Below are the code and all the weights of a small trained network. Each question names an input and a target symbol and asks about switching units off, where a switched-off unit gives its printed mean instead of its output.

import numpy as np


def w(rows, s, z=0):
    codes = np.array(rows[::2]) - 128.0
    scale = np.full(codes.shape[1], s)
    scale[-1] = z or s
    return codes * scale


def norm(h):
    return h / np.sqrt((h * h).mean(-1, keepdims=True) + 1e-5)


def f(y):
    return np.maximum(y, 0)


def softmax(a):
    e = np.exp(a - a.max(-1, keepdims=True))
    return e / e.sum(-1, keepdims=True)


def log_softmax(a):
    a = a - a.max(-1, keepdims=True)
    return a - np.log(np.exp(a).sum(-1, keepdims=True))


def net(x, mask):
    ids = ['γεζηλπτω'.index(c) for c in x.split()]
    T = len(ids)
    res = E[ids] + P[:T]
    q, k, v = (norm(res) @ M[0].T for M in (Q, K, V))
    z = softmax(np.where(np.tri(T) > 0, q @ k.T / 4**0.5, -1e9)) @ v
    res = res + np.where(mask[0], z, O[0][:, -1]) @ O[0][:, :-1]
    y = f(norm(res) @ A[0][:, :-1].T + A[0][:, -1])
    res = res + np.where(mask[1:13], y, B[0][:, -1]) @ B[0][:, :-1]
    return log_softmax(norm(res)[-1] @ U[:, :-1].T + U[:, -1])


Q, K, V, O, A, B = {}, {}, {}, {}, {}, {}
E = w([
[106,191,5,185,194,171],'γ',
[131,233,82,104,104,93],'ε',
[81,113,133,173,149,14],'ζ',
[83,138,49,155,163,152],'η',
[94,182,108,98,70,68],'λ',
[74,95,60,109,118,138],'π',
[137,113,98,99,149,66],'τ',
[200,110,101,219,4,110],'ω',
],0.0014)
P = w([
[68,177,1,208,126,24],'0',
[97,159,37,170,137,47],'1',
[111,147,55,154,142,64],'2',
[115,138,68,132,147,79],'3',
[119,133,82,113,146,86],'4',
[125,130,93,100,147,101],'5',
[124,122,105,92,141,114],'6',
[134,118,117,86,144,120],'7',
[133,111,131,75,145,127],'8',
[136,99,147,74,142,139],'9',
[136,98,156,69,141,138],'10',
[127,108,158,59,138,140],'11',
],0.0015)
Q[0] = w([
[223,96,252,212,87,242],'head 1',
[188,169,235,219,37,243],'head 1',
[220,84,247,222,58,225],'head 1',
[237,26,215,210,144,243],'head 1',
],0.0036)
K[0] = w([
[31,233,4,199,129,18],'head 1',
[37,214,5,196,203,7],'head 1',
[60,230,4,217,151,54],'head 1',
[57,238,29,219,77,16],'head 1',
],0.0034)
V[0] = w([
[225,164,162,125,120,92],'head 1',
[91,159,177,143,255,96],'head 1',
[125,94,117,227,46,103],'head 1',
[205,32,99,128,143,115],'head 1',
],0.0027)
O[0] = w([
[215,152,161,135,120,18,35],'head 1',
[78,149,211,208,254,15,83],'head 1',
[164,54,236,99,82,209,255],'head 1',
[208,4,44,160,140,123,139],'head 1',
],0.0026,0.00074)
A[0] = w([
[57,154,153,109,173,136,162],'neuron 1',
[96,113,57,176,184,201,147],'neuron 2',
[122,158,172,49,93,102,91],'neuron 3',
[223,92,84,217,42,125,123],'neuron 4',
[140,149,53,177,68,79,158],'neuron 5',
[210,70,145,97,124,166,215],'neuron 6',
[143,202,119,182,142,115,12],'neuron 7',
[101,84,98,251,142,139,130],'neuron 8',
[194,220,113,123,154,174,162],'neuron 9',
[144,70,176,84,198,109,128],'neuron 10',
[123,164,142,235,50,163,103],'neuron 11',
[87,79,78,99,102,116,4],'neuron 12',
],0.0027,0.0019)
B[0] = w([
[149,120,156,191,88,181,192],'neuron 1',
[132,171,185,83,122,55,208],'neuron 2',
[102,124,142,194,192,98,167],'neuron 3',
[248,95,239,199,53,233,198],'neuron 4',
[186,100,154,60,153,153,254],'neuron 5',
[134,180,215,184,177,131,206],'neuron 6',
[211,82,43,253,84,204,133],'neuron 7',
[163,98,131,103,138,220,182],'neuron 8',
[85,54,115,200,67,94,160],'neuron 9',
[79,187,86,76,101,144,153],'neuron 10',
[205,66,235,73,160,127,160],'neuron 11',
[135,57,64,235,78,127,145],'neuron 12',
],0.003,0.0022)
U = w([
[148,247,17,230,245,205,85],'γ',
[167,243,22,247,12,46,89],'ε',
[25,11,239,246,234,18,120],'ζ',
[12,224,190,19,241,253,125],'η',
[16,241,234,14,15,14,253],'λ',
[11,9,9,30,17,245,69],'π',
[234,24,11,13,242,14,150],'τ',
[242,21,244,146,17,241,145],'ω',
],0.0038,0.0023)

Each question gives the input, a string of symbols that net reads in full, and the target symbol t.
The units are the heads (4 rows each of Q, K, V and O) and the neurons (one row each of A and B). Each row of codes is followed by its name. A weight is (code - 128) times the scale printed after its matrix; where a second scale follows, it is the last column's (O, A, B and U).
mask holds one flag per unit, heads first, then neurons. A switched-off unit (its flag False) gives its mean, the last column of its rows in O or B, instead of its output. The means were averaged over made-up inputs and are rounded, as every weight is.
A unit's drop is (log p(t) with every unit on - log p(t) with that unit switched off) / (log p(t) with every unit on - log p(t) with every unit switched off).
The circuit of an input: a set's keep is (log p(t) with only the set's units on - log p(t) with every unit switched off) / (log p(t) with every unit on - log p(t) with every unit switched off). Starting from the 12 units with the biggest drops (on a tie, the unit counted first), units are removed one at a time, each time the one whose removal leaves the highest keep (on an exact tie, the one counted first), for as long as the keep stays at least 0.8.
units of the circuit, in order: the units of the circuit, biggest drop first
unit that matters most: the unit with the biggest drop
top k neurons: the k neurons with the biggest drops, biggest first
input ω λ λ γ ζ λ ζ ω τ γ τ γ, target τ: units of the circuit, in order	head 1; neuron 2; neuron 4
input ζ ω λ ε π γ η, target π: units of the circuit, in order	neuron 6; neuron 4
input ω τ τ, target ω: units of the circuit, in order	head 1; neuron 4
input λ λ ω η, target ω: units of the circuit, in order	head 1
input τ λ λ λ ε η ω π ε τ γ, target τ: top 3 neurons	neuron 2; neuron 9; neuron 4
input λ ω ω τ π λ ζ τ γ ζ, target τ: units of the circuit, in order	head 1; neuron 6; neuron 4
input π ω η π ζ λ π, target π: units of the circuit, in order	head 1; neuron 4
input τ ζ ω η γ, target ω: top 2 neurons	neuron 9; neuron 2
input ζ ζ λ η ζ λ π ω ε λ λ, target λ: top 2 neurons	neuron 4; neuron 3
input λ λ η ε ε ε, target ε: units of the circuit, in order	head 1; neuron 9; neuron 7; neuron 2
input γ ω τ η ε τ λ, target τ: units of the circuit, in order	head 1; neuron 5; neuron 2; neuron 4
input ω γ λ λ η, target λ: top 3 neurons	neuron 2; neuron 4; neuron 5
input λ η λ π τ ω τ τ η, target τ: top 2 neurons	neuron 2; neuron 4
input λ τ λ τ π ω τ η π π ε, target π: units of the circuit, in order	head 1; neuron 9
input τ λ ε η, target η: top 2 neurons	neuron 2; neuron 8
input ω λ π ζ γ π ζ, target π: unit that matters most	neuron 6
input τ π τ η γ ω π η λ, target π: top 3 neurons	neuron 2; neuron 4; neuron 12
input γ ε π γ ω η τ ε π ζ, target π: top 2 neurons	neuron 10; neuron 6
input τ τ τ ω ζ ε ε λ τ η, target τ: top 2 neurons	neuron 2; neuron 6
input λ λ τ ε τ ζ ζ γ π, target π: unit that matters most	neuron 12
